Below is a small trained network, with its code and all its weights. Each question gives an input and a class and asks what happens when units are switched off, that is, made to give their printed mean instead of their output.

import numpy as np


def w(rows, s, z=0):
    codes = np.array(rows[::2]) - 128.0
    scale = np.full(codes.shape[1], s)
    scale[-1] = z or s
    return codes * scale


def norm(h):
    return h / np.sqrt((h * h).mean(-1, keepdims=True) + 1e-5)


def f(y):
    return np.maximum(y, 0)


def log_softmax(a):
    a = a - a.max(-1, keepdims=True)
    return a - np.log(np.exp(a).sum(-1, keepdims=True))


def net(x, mask):
    res = np.array(x, float).reshape(1, 4) / 4 @ E
    u = 0
    for l in range(2):
        y = f(norm(res) @ A[l][:, :-1].T + A[l][:, -1])
        res = res + np.where(mask[u : u + 4], y, B[l][:, -1]) @ B[l][:, :-1]
        u += 4
    return log_softmax(norm(res)[-1] @ U[:, :-1].T + U[:, -1])


A, B = {}, {}
E = w([
[116,46,74,124,7,132,192,160,130],'x0',
[78,240,221,174,195,232,87,30,253],'x1',
[93,91,201,133,162,137,143,88,111],'x2',
[35,128,27,131,65,57,122,122,55],'x3',
],0.0042)
A[0] = w([
[172,65,99,22,118,114,130,206,42,143],'0.n0',
[149,122,72,2,93,67,133,178,105,24],'0.n1',
[71,217,52,41,78,54,65,96,196,3],'0.n2',
[239,175,234,186,192,229,149,168,250,255],'0.n3',
],0.0045,0.0029)
B[0] = w([
[155,58,153,209,151,18,160,95,130,198],'0.n0',
[89,126,117,212,125,31,145,208,93,168],'0.n1',
[184,195,123,138,103,182,91,95,123,149],'0.n2',
[18,69,180,91,215,80,72,48,254,254],'0.n3',
],0.006,0.009)
A[1] = w([
[33,132,152,163,195,84,77,40,184,253],'1.n0',
[55,52,146,153,99,144,110,69,65,44],'1.n1',
[150,169,93,69,120,218,153,209,60,68],'1.n2',
[98,78,167,100,2,196,204,48,128,222],'1.n3',
],0.0052,0.0037)
B[1] = w([
[143,152,220,44,254,195,102,64,248,254],'1.n0',
[159,163,139,42,153,199,153,93,196,138],'1.n1',
[53,101,99,237,107,28,162,129,69,128],'1.n2',
[141,124,205,74,210,155,53,119,222,155],'1.n3',
],0.0064,0.012)
U = w([
[54,162,206,64,221,186,48,41,254,254],'0',
[160,254,19,203,39,230,56,132,146,1],'1',
[149,51,37,198,58,20,185,202,84,134],'2',
],0.006,0.0038)

Each question gives the input, the list of numbers given to net, and the class t.
The units are the neurons (one row each of A and B). Each row of codes is followed by its name. A weight is (code - 128) times the scale printed after its matrix; where a second scale follows, it is the last column's (A, B and U).
mask holds one flag per neuron, layer by layer. A switched-off neuron (its flag False) gives its mean, the last column of its row in B, instead of its output. The means were averaged over made-up inputs and are rounded, as every weight is.
A unit's drop is (log p(t) with every unit on - log p(t) with that unit switched off) / (log p(t) with every unit on - log p(t) with every unit switched off).
The circuit of an input: a set's keep is (log p(t) with only the set's units on - log p(t) with every unit switched off) / (log p(t) with every unit on - log p(t) with every unit switched off). Starting from all 8 units, units are removed one at a time, each time the one whose removal leaves the highest keep (on an exact tie, the one counted first), for as long as the keep stays at least 0.8.
circuit, biggest first: the units of the circuit, biggest drop first
top k neurons: the k neurons with the biggest drops, biggest first
top k neurons in layer l: the k neurons of layer l with the biggest drops, biggest first
drop when u is switched off: that unit's drop, to one decimal
input [-5,-7,-2,0], class 2: top neuron : [0.n3]
input [-2,1,-3,6], class 1: top 3 neurons : [0.n3 0.n2 1.n0]
input [-2,-6,-1,-2], class 2: circuit, biggest first : [0.n3 1.n0]
input [-5,-3,-2,1], class 2: top 2 neurons in layer 0 : [0.n3 0.n1]
input [-4,0,-8,3], class 1: circuit, biggest first : [0.n3 1.n0 0.n2]
input [-8,-6,-4,7], class 2: circuit, biggest first : [0.n3 1.n0]
input [-3,-5,6,-2], class 2: top 2 neurons in layer 1 : [1.n0 1.n3]
input [-3,0,-6,5], class 1: top 2 neurons in layer 0 : [0.n3 0.n2]
input [-3,-7,5,-4], class 2: drop when 1.n0 is switched off : 0.3
input [3,-3,1,-3], class 2: drop when 0.n3 is switched off : 0.6
input [-1,-7,8,1], class 2: drop when 1.n3 is switched off : 0.0
input [1,-4,-2,3], class 2: drop when 0.n3 is switched off : 0.2
